(in the rows, 128 means zero)
Each row is followed by its class number. Each block has new classes, again numbered from 0 up, in any order.
[147 133 133 137 129 137 125 132 132 122 105 121 115 139 135 130 133 122
 153 124 129 111 134 120 108 121 111 140 141 122 117 141 113 123 121 132
 137 139 116 140 143 128 151 130 151 132 121 108 126 127 147 138 143 148
 127 101 114  97 121 147 153 121 134 122 138]  2
[142 103 141 138 127  86 131 153 135 122 136 139 125 125 147 130 126 129
 120 131 159 139 117 119 104 125  66 148 151 153  97 123 158 164  90 133
 128 112 113 101 145 111 111 114 137 149 134 135 134 103 126  93 101 152
 140 125 133 137 127 121  99 125 108  93 153]  1
[143 110 138 129 118 109 127 155 146 115 136 125 131 134 152 143 116 121
 113 145 145 132 109 126 126 133  78 143 133 171 103 135 151 151  91 131
 139 118 126 106 134 124 119  97 129 150 130 144 116 110 117 103  99 174
 137 131 126 103 141 118 104 117 113 106 135]  3
[124 142 130 131 106 129 130 112 125 111 139 116 136 126 127 117 116 153
 146 153 127 120 136 150 150 126 159 158 131 137 123 140 157  97 129 140
 127 137 134 104 118 115 127 101 121 119 116 161 105 127  99 133 104 135
 141 123 141 160 169 129 119 131 146 122 132]  0
[138 133 129 117 126 138 139 128 124 113 129 117 118 145 138 124 128 129
 157 121 120 109 144 118 109 122 112 158 133 135 123 129 119 118 130 145
 120 123 108 115 135 113 130 124 133 115 127 119 137 115 131 128 109 137
 130 121 109 128 132 146 130 122 144 126 133]  2
[151 109 151 122 126 120 125 116 137 132  83 122 120 151 156 138 129 108
 158 145 153 122 120 131 121 137  72 118 137 109  99 147 116 116 135 142
 137 141 122 160 156 141 146 119 161 141 102 135 102 143 144 155 153 210
 123 116 127  50 134 161 166 112 128 132 143]  1
[150  92 156 128 116 103 114 107 158 145  90 126 142 119 136 126 122  96
 133 150 147 163  86 159 151 154  77  90 130  84 100 142 142 122 127 130
 157 142 142 195 150 157 156 125 174 169  91 170  91 171 124 139 143 252
 141 125 151  50 126 146 168 125 106 155 151]  3
[126 166 113 147 123 107 183 204 119 107 224 116 162 115 183 107 100 195
 112 131 111 105 162 106  91 106 163 252 143 252 117  98 184 146  60 161
  82 103 106  18  91  46  28  69  72 107 175 115 170  40  78  44  13  39
 150 129 110 252 156  76  33 153 130  69 134]  0
[128 109 148 122 124 152 140 111 121 133 113 142 128 160 130 121 147 124
 157 159  79  94 120 127 127 155 131 145 130 135 117 140 113 102 166 140
 102 162 115 135 129 132 118 101 117 109 103 103 113 126 125 174 134 152
 129 135 138 109 155 143 125 119 142 134 118]  4
[141 119 152 120 127 134 140 129 138 131  94 114 134 157 149 136 132 113
 153 142 139 109 128 116 116 142  82 141 126 136 115 144 110 119 139 149
 109 146 115 155 139 130 139 107 152 144  97 132 118 117 138 151 135 191
 134 120 120  74 132 149 162 113 132 140 136]  2
[121 119 136 115 140 145 148 176 119 134 133 136 126 165 149 137 134 123
  88 149 111  83 136  88 112 145 113 144 123 192 143 139 101 159 132 117
 104 157 130 107 112 115 103  90  75 115 146  95 141  83 145 148 120  92
 113 151 110  87 132 114 129 115 117 135  94]  1
[142 130 120 140 104 107 118 138 145  91 136 121 127 117 143 122 111 141
 141 132 159 147 118 158 129 102  98 151 147 150  96 144 169 136  75 130
 180 112 133  92 134 121 161  80 145 142 137 148  91 147 115  88 107 173
 130 102 117 117 170 130 121 128 129 117 145]  0
[129 121 142 141 133 100 133 123 134 141 130 125 146 116 146 129 124 133
 120 128 126 151 119 136 131 143 124 134 135 119 122 117 147 119 144 150
 105 123 122 140 125 126 101 141 143 138 107 157 132 121 104 114 110 164
 146 139 156 176 117 120 107 145 122 112 138]  3
[126 109 132 107 134 152 141 140 125 133 123 125 100 159 117 134 142 110
 134 129 139  82 138  94 122 160 100 110 113 126 150 120  81 118 180 128
  95 131 111 108 133 140 144 153 100 111 136 113 154  96 146 160 143 130
 143 142 118  73 130 145 130 108 146 113 110]  4
[122 104 147 138 113 116 142 124 119 124 160 126 132 145 131 131  98 137
 116 178 123 130  97 142 147 151 125 145 130 155 126 148 164 145 129 126
 117 165 135 120 123 136 114  77  99 126 110 171  89 123 100 141 114 158
 131 139 154 104 182 111 121 127 115 128 106]  4
[140 147 129 133 110 119 138 142 159 132 127 126 151 102 157 132 112 105
 127 136 124 141 116 140 123 135 126 157 129 146  99 136 147 127  97 141
 140 129 136 152 120 119 103 114 142 155 106 136 118 139 119 109 112 161
 134 123 125 130 116 130 137 151 113 143 150]  2
[124 111 143 154 138  90 133 112 120 137 137 128 143 131 123 121 125 143
 127 144 129 150 116 141 125 130 110 135 155 123 116 109 166 140 124 138
  91 126 112 133 139 122 102 126 139 122 114 151 119 122 108 120 113 144
 132 121 155 171 144 105 101 135 112 100 131]  3
[133 117 139 139 149 119 137 132 112 139 120 135 138 129 142 132 128 140
 130 126 121 136 127 120 106 129 102 138 147 139 123 134 146 142 115 128
 116 127 117 148 133 125 106 134 148 136 116 113 135 126 129 125 123 125
 122 129 133 146 112 119 145 131 111 119 132]  3
[129 122 154 131 149 138 153 129 128 156 108 132 147 145 178 136 134 129
 129 149 102 112 135 100 112 154 128 144 137 139 133 129 117 120 155 156
  80 161 113 179 130 138  80 130 123 133 105 110 139 116 129 155 127 149
 135 148 139 142 117 131 149 138 116 129 124]  4
[145 144 137 127 138 146 143 155 135 113 103 116 138 145 168 134 124 133
 158 133 124 100 146 111  92 120 112 177 152 169 103 144 117 137  99 148
 132 136 122 133 115 111 126 104 146 129 126  93 126 124 142 125 113 135
 128 111  98 119 137 136 156 128 127 129 139]  2
[127 134 137 153 120  99 150 125 131 133 148 128 161  97 158 126 108 154
 117 144 107 154 120 146 125 132 149 157 148 151 110 118 186 121 106 153
 112 128 132 122 120 108  74 105 132 137 116 167 114 129  82  97  75 142
 139 125 151 211 146  95  99 152 107 113 137]  0
[127 114 145 125 129 120 140 150 124 120 138 125 123 148 144 128 130 127
 124 150 133 111 120 121 119 145  96 147 133 163 126 131 129 152 126 124
 106 140 118 104 129 122 108  92 103 126 127 133 127  93 124 136 108 138
 139 139 141 109 135 119 118 120 123 118 115]  4
[143 162 128 130 117 156 141 142 140 118 113 125 148 125 155 132 111 134
 149 148 116 117 140 127 115 117 152 163 135 156 129 143 132 126 107 150
 143 139 132 155 114 109 127 111 136 131 120 101 119 142 126 127 124 128
 119 113 105 142 122 139 159 135 120 156 139]  2
[109 107 119 144 129  98 114 154 139 140 150 150 121 101 122 141 126 120
  71 163 127 173  84 141 154 118 133  97 125 142 130 142 158 184  79  90
 171 134 171 168 119 137 112 102 111 147 144 143  94 149 135  91 130 103
 109 144 150 101 132  85 122 141  82 150 102]  3
[139 104 153 144 136 106 127 113 138 148 104 124 149 133 130 139 122 112
 118 142 128 172  96 139 128 144  99 105 130 108 113 126 146 141 133 129
 129 141 137 197 139 146 115 126 154 152 110 146 107 151 120 136 137 188
 131 140 150  93 131 121 124 133 111 135 130]  3
[131 116 134 130 137 118 120 133 134 131 130 129 129 120 127 134 125 120
 116 124 135 133 127 128 129 134 110 123 127 136 125 127 134 137 122 125
 123 123 126 130 134 121 122 129 130 138 128 133 133 120 120 124 124 144
 132 133 136 117 127 123 119 124 127 123 137]  1
[125 168 106 161 149  96 171 192 101 108 221 126 143 102 166  97 121 187
 106  95 123 117 164  96  61  90 150 229 160 245 115  88 180 171  65 150
  73  75  88  12 117  43  27 116  93 103 185  95 193  36  97  42  17   4
 143 135 116 252 116  68  18 158 121  45 145]  3
[130 156 138 111  94 158 136 140 137 108 152 119 130 125 154 133 114 144
 135 137 119  95 147 129 135 129 157 164 108 178 132 130 116 108 133 145
 129 144 137  84 103 109 122  92  90 117 129 131 123 108 118 129 109 125
 118 118 107 147 144 134 132 116 147 134 128]  0
[125 100 146 135 131  93 129 105 123 153 131 123 131 125 123 125 132 135
 120 121 139 144 125 125 126 148 103 109 132  99 127 111 137 130 155 125
 115 115 136 131 140 136 111 160 138 130 113 143 147 116 132 125 124 160
 140 143 155 146 114 118  98 130 117 105 126]  1
[133 140 127 140 114 108 134 128 140 117 132 125 148 115 152 120 109 142
 133 135 132 144 119 142 121 124 124 159 125 157 110 126 152 118  97 142
 128 116 134 123 129 110 105 105 139 145 125 140 115 121 103 101 103 156
 141 119 133 168 142 122 121 137 119 121 148]  0
[138 141 141 127 123 129 138 140 139 138 121 131 150 122 157 127 120 118
 122 137 117 128  94 122 118 134 117 137 133 153 110 134 133 144 112 134
 111 139 125 157 116 120 105 120 150 143 118 114 124 127 125 118 131 159
 125 131 123 138 109 108 138 131 116 139 129]  3
[135 138 138 136 123 124 140 133 133 139 115 125 146 125 143 131 121 131
 119 121 117 134 131 123 113 139 129 140 130 143 118 105 135 128 131 140
 112 120 116 148 124 122  96 135 141 137 127 127 138 118 124 118 111 145
 141 134 106 160 102 123 122 129 114 134 142]  2
[120  96 142 139 135 102 144 143 119 134 144 135 128 136 124 131 124 129
 114 149 140 134 115 119 128 145  96 120 123 148 129 130 136 155 131 121
 116 126 126 113 130 125 114 116 105 125 134 146 132  88 111 118 106 136
 128 142 147 110 137 109 102 124 108 103 117]  3
[124 152 114 116 107 147 110  96 126 121 125 127 123 114 102 126 128 139
 146 125 114 142 128 161 152 105 185 123 118  84 136 132 132  97 139 128
 163 139 151 144 117 141 161 130 136 122 125 137 101 173 129 135 154 118
 127 109 123 133 144 139 152 132 156 162 129]  0
[119  80 152 125 150 124 131 140 127 149 111 141 110 163 116 143 136 107
 111 161 130 114 107 111 138 152  72  97 126 134 143 143 122 163 137 105
 118 154 131 135 134 145 139 109  60 136 119 137 117 105 148 156 142 146
 115 152 135  27 136 117 144 115 113 137 102]  1
[143 122 155 131 109 105 143 132 155 130 130 122 140 128 148 129 113 124
 126 152 136 135 106 140 131 153 103 143 123 154 116 129 148 120 121 148
 114 131 121 126 127  95 107 113 147 148 115 162 115 114 102 116 106 203
 143 135 139 119 147 132 118 125 126 120 147]  3
[128 117 135 140 131  98 125 142 130 129 156 126 132 116 129 129 124 133
 104 119 142 142 116 132 134 130 111 121 129 144 120 124 151 139 113 114
 124 112 122 107 130 131 120 128 122 137 143 152 142 109 107  97 106 141
 135 137 144 146 129 108  92 129 131 109 134]  3
[132  88 162 163 144  99 143 144 122 132 116 124 144 162 137 127 125 131
 131 175 127 127 112 120 112 145  95 151 170 175 104 138 157 164 107 142
  95 152 107 149 147 118 101  89 127 129 112 128 101 115 112 187 109 160
 129 128 151 102 148 117 131 127  99 115 109]  1
[118 131 149 130 119 141 131 108 122 141 115 118 152 150 126 125 121 140
 144 161 104 121 119 145 146 148 164 141 130 131 129 143 140 115 165 144
 108 173 132 163 116 126 107  96 125 116 102 147  91 154 111 169 138 141
 126 144 151 141 158 122 152 141 127 149 107]  4
[124  97 150 130 135 112 137 149 129 130 131 127 114 150 133 128 126 122
 120 170 136 111 112 122 136 142  91 132 138 163 122 139 128 154 120 127
 113 144 108 112 136 130 123  93 108 126 131 138 110 103 129 134 115 144
 125 146 130  72 152 124 124 126 116 127 105]  4
[135 126 127 133 137 112 131 120 118 124 132 122 126 128 127 127 127 135
 143 120 137 134 142 127 109 119 119 138 143 102 127 110 138 113 134 143
 109 108 107 102 147 121 125 146 137 117 127 132 146 115 113 120 114 126
 130 123 140 173 126 135 104 127 135  96 134]  0
[130 148 128 134 101 138 143 114 119 109 138 111 145 140 139 109 115 164
 152 150 104 106 140 128 124 116 172 194 147 165 116 138 149 111 120 164
 116 158 125 109 116 115 117  74 113 110 114 129  91 133 100 135 120 111
 138 114 132 185 176 124 126 137 137 124 121]  0
[115 137 104 147 175 136 123  58  58 123 129 117 111 139  81  93 173 168
 185  54 123 131 199 115  57  72 169 134 179  39 151  88 120  95 148 143
  90  78  68  89 174 114 156 227 166  55 143  78 178 130 140 138 140   4
 127 102 126 250  98 145  98 139 164  65 145]  2

Next block: new classes, numbered from 0 again.
[157 133 134 140 137 136 142 157 139 113 131 112 132 125 128 121 137 136
 135 113 147 130 140 129 159 113 125 139 152 141 128 148 114 123  88 118
  96 121 162 129 127 101 115 125 127 133 131 125 111 125 126 145 131 121
 115 119 135 132 137 137  70 147 100 117 120]  0
[178 140 138 149 140 132 148 145 143 134 127  87 121 117 123 115 134 151
 137 123 134 123 136 116 161 113 143 119 152 161 132 145 136 121 110 114
  99 119 158 132 120 116 123 102 122 147 108 132 119 133 119 149 136 117
 120 115 131 130 140 145  57 165  82 124  99]  0
[179 141 146 151 126 155 149 170 127  92 174  73 140 114 119 123 161 160
 125 135 122 119 127 101 159 116 150 120 163 164 136 149 130 141  87 110
 113 119 158 129 112 118 141  96 134 169 112  90 115 122 113 121 137 145
  97 116 111 124 136 120  45 173  70 134  98]  0
[162 140 130 155 136 135 126 137 149 113 160  89 126 126 103 128 125 127
 143 122 140 126 141 117 168 119 138 111 143 133 126 131 119 126 112 114
  81 117 122 135 127 101 121 133 125 144 114 116 132 126 142 145 123 112
 137 116 129 134 146 148  98 170 113 130 112]  0
[144 137 126 145 134 119 127 138 132 114 133  92 114 123 118 120 134 129
 125 110 109 111 131 116 175 112 143 123 144 127 123 140 136 118 105 139
 102 141 134 131 107 119 122 136 134 176 112 123 128 116 138 144 144 108
 147 115 146 142 126 140 103 144 124 133 127]  1
[130 138 125 151 144 103 138 133 130 130 113 135 101 112  98 133 118 116
 125 120 112 124 125 139 164 129 141 136 142 104 113 132 126 105 118 127
 104 143 141 142 118 115 129 155 141 154 109 135 123 114 181 171 143 108
 162 112 163 150 113 156 103 128 126 126 140]  0
[160 130 137 133 146 129 132 127 140 122 122  98 104 135 129 124 121 121
 141 124 156 121 151 121 199 112 127 135 129 124 137 128 118 137 117 129
 114 123 165 133 128 102  86 140 104 143  94 127 134  94 145 154 138 104
 132 117 141 141 135 136 101 147 114 135 112]  0
[125 137 122 159 138 104 127 123 130 122 140 105 113 110 109 139 122 119
 123 120 105 117 130 126 175 123 146 127 139 121 117 129 126 116 115 132
  96 136 128 145 114 125 132 143 140 152 109 119 139 123 163 145 133 114
 157 103 145 142 117 145 113 142 123 137 130]  0
[140 133 128 151 126 122 118 146 143 110 134  89 127 132 127 129 154 131
 137 114 120 133 138 120 152 106 127 143 144 153 124 149 113 105  92 113
  76 123 163 133 123 118 126 129 120 154 116 129 117 130 133 136 121 128
 137 123 145 130 135 139  82 143 101 131 137]  0
[145 152 131 135 149 116 148 147 129 119 107 146 129 121 116 129 117 133
 128 135 159 122 140 154 153 123 124 144 138 125 135 129 106 118  98 119
 115 118 175 129 142 100 120 133 118 148 108 140 110 120 146 159 134  98
 118 107 147 152 121 154  77 138 100 116 127]  0
[166 120 125 142 122 119 139 150 135 111  97 113 113 136 154 127 144 133
 127  92 113 130 129 128 164 102 127 141 140 152 122 129 126 105  82 145
  91 133 156 140 122 124 120 105 122 173 123 148  85 114 135 156 147 102
 129 109 164 139 137 144  81 142 125 125 131]  1
[166 140 130 152 136 123 143 164 139 134 108  84 123 135 123 129 138 125
 128 118 119 142 132 122 159 121 133 121 161 136 125 143 126  99  83 117
  77 137 160 144 111 122 132 121 128 145 122 123 117 131 147 164 151 116
 137 115 131 135 147 138  57 152  92 128 116]  0
[135 122 134 144 119 140 123 144 128 113 114 105 124 138 145 119 138 126
 130  94 123 139 133 125 165 112 132 113 144 131 120 141 123 116  97 127
  95 133 148 127 119 126 122 114 127 161 135 124 104 118 133 163 142 123
 131 116 145 130 145 127  82 147 128 133 123]  1
[147 142 132 123 149 125 137 133 131 126 117 123 117 111 112 118 119 126
 125 128 140 115 138 133 170 125 135 136 140 121 142 127 117 123 109 122
 135 126 165 137 122 107 109 125 132 145 101 135 120 109 155 161 138 110
 131 107 142 147 118 144  90 134 107 126 123]  0
[146 124 136 146 124 152 134 158 127 134 157  96 120 129 145 106 148 133
 131 101 112 108 138 119 195  97 135 118 160 134 118 137 141 124  79 139
 113 120 139 137 105 118 114 108 144 194 113 114 111 104 135 151 138 122
 116 107 142 132 127 128  78 167 117 134 125]  1
[135 124 142 135 119 139 138 166 120 120 113 103 131 140 130 121 144  99
 120 109 113 149 125 119 158 132 117 106 163 107 115 138 112 110 103 119
 105 144 147 139  92 123 135 123 139 152 160 107  98 118 158 172 145 130
 132 118 136 136 147 138  64 141 127 134 124]  1
[140 122 129 149 130 125 136 149 128 119 129 110 119 133 119 121 129 115
 120 113 114 126 137 125 184 116 119 137 150 112 131 139 126 120  91 131
 102 142 163 140 106 116 126 140 133 166 116 116 113 109 174 159 145 121
 134 110 151 150 123 138  94 135 122 139 140]  1
[141 125 133 148 120 131 143 145 124 111  86  88 101 127 150 133 143 120
 118 101  88 129 128 121 190 113 143 123 155 131 120 142 137 125  82 138
 110 145 174 146  99 133 118 119 139 172 124 123  91 117 160 167 166 129
 143 112 147 157 127 127  77 150 113 130 131]  1
[112 120 126 146 117 124 146 167 121 101 113 111 133 133 139 118 158 127
 118  95  99 132 118 130 146 113 127 128 168 136 112 149 115  90  65 140
  81 133 153 139 114 120 145 114 141 181 126 135  83 122 152 166 143 126
 133 120 146 136 127 140  73 140 119 119 138]  1
[160 134 131 164 146 113 125 133 147 115 128  47  97 123 130 130 133 128
 134  96 108 122 138 110 180  93 142 115 136 158 113 150 144 101 108 119
  63 122 147 140 112 116 121 135 123 159  96 133 129 132 142 137 149 112
 156 128 142 130 146 159  86 172 111 142 108]  0
